Below are the code and all the weights of a small trained network. Each question names an input and a class and asks about switching units off, where a switched-off unit gives its printed mean instead of its output.

import numpy as np


def w(rows, s, z=0):
    codes = np.array(rows[::2]) - 128.0
    scale = np.full(codes.shape[1], s)
    scale[-1] = z or s
    return codes * scale


def f(y):
    return np.maximum(y, 0)


def log_softmax(a):
    a = a - a.max(-1, keepdims=True)
    return a - np.log(np.exp(a).sum(-1, keepdims=True))


def net(x, mask):
    res = np.array(x, float).reshape(1, 8) / 4 @ E
    y = f(res @ A[0][:, :-1].T + A[0][:, -1])
    res = res + np.where(mask, y, B[0][:, -1]) @ B[0][:, :-1]
    return log_softmax(res[-1] @ U[:, :-1].T + U[:, -1])


A, B = {}, {}
E = w([
[133,124,125,130,118,137,140],'x0',
[163,13,219,47,50,42,185],'x1',
[26,3,63,53,64,191,49],'x2',
[73,52,36,199,251,61,236],'x3',
[143,119,124,115,139,147,134],'x4',
[146,138,117,102,133,140,145],'x5',
[137,137,125,111,131,144,148],'x6',
[132,121,126,126,129,135,133],'x7',
],0.005)
A[0] = w([
[185,124,229,132,231,50,151,161],'n1',
[171,233,205,183,87,169,114,200],'n2',
[172,186,163,223,140,174,133,196],'n3',
[154,191,156,184,107,123,111,132],'n4',
[220,134,161,174,154,67,193,245],'n5',
[149,192,158,112,89,184,70,181],'n6',
[1,66,40,43,65,134,45,252],'n7',
[180,111,157,73,49,96,183,188],'n8',
],0.0062,0.0029)
B[0] = w([
[127,105,210,184,183,46,156,189],'n1',
[207,78,129,65,156,60,35,211],'n2',
[232,100,47,139,189,37,75,188],'n3',
[197,94,93,64,166,60,101,166],'n4',
[161,63,203,145,254,69,176,206],'n5',
[198,36,149,73,114,185,93,202],'n6',
[127,196,32,75,62,169,89,254],'n7',
[73,74,204,62,88,73,170,198],'n8',
],0.0058,0.0076)
U = w([
[184,71,84,61,131,62,88,251],'0',
[182,181,66,203,175,83,208,98],'1',
[193,83,215,75,63,60,147,32],'2',
[85,65,204,149,166,83,202,59],'3',
[180,137,110,111,35,194,86,190],'4',
[36,177,43,147,157,196,158,172],'5',
[97,94,165,53,3,143,126,76],'6',
],0.0063,0.0029)

Each question gives the input, the list of numbers given to net, and the class t.
The units are the neurons (one row each of A and B). Each row of codes is followed by its name. A weight is (code - 128) times the scale printed after its matrix; where a second scale follows, it is the last column's (A, B and U).
mask holds one flag per neuron, in row order. A switched-off neuron (its flag False) gives its mean, the last column of its row in B, instead of its output. The means were averaged over made-up inputs and are rounded, as every weight is.
A unit's drop is (log p(t) with every unit on - log p(t) with that unit switched off) / (log p(t) with every unit on - log p(t) with every unit switched off).
The circuit of an input: a set's keep is (log p(t) with only the set's units on - log p(t) with every unit switched off) / (log p(t) with every unit on - log p(t) with every unit switched off). Starting from all 8 units, units are removed one at a time, each time the one whose removal leaves the highest keep (on an exact tie, the one counted first), for as long as the keep stays at least 0.8.
units of the circuit, in order: the units of the circuit, biggest drop first
k most important neurons: the k neurons with the biggest drops, biggest first
drop of u: that unit's drop, to one decimal
input [6,-1,3,2,-5,-6,-1,8], class 5: most important neuron	n2
input [3,-3,-8,-4,6,-5,5,-3], class 0: units of the circuit, in order	n2, n3
input [6,2,-8,4,2,-8,-6,4], class 3: units of the circuit, in order	n5, n1
input [4,-5,7,3,-7,-7,-8,-2], class 5: 2 most important neurons	n2, n6
input [6,-8,-4,-8,-5,-5,0,-2], class 0: 2 most important neurons	n2, n3
input [-2,8,-7,1,-2,-7,-8,1], class 3: 4 most important neurons	n5, n1, n7, n6
input [-1,-2,-7,-7,0,-5,7,-6], class 0: drop of n3	0.3
input [5,8,-4,8,5,-1,-3,3], class 3: drop of n8	0.0
input [-5,2,-1,7,5,-4,-2,-2], class 3: drop of n2	0.1
input [8,8,-5,8,3,6,4,-6], class 3: drop of n3	0.0
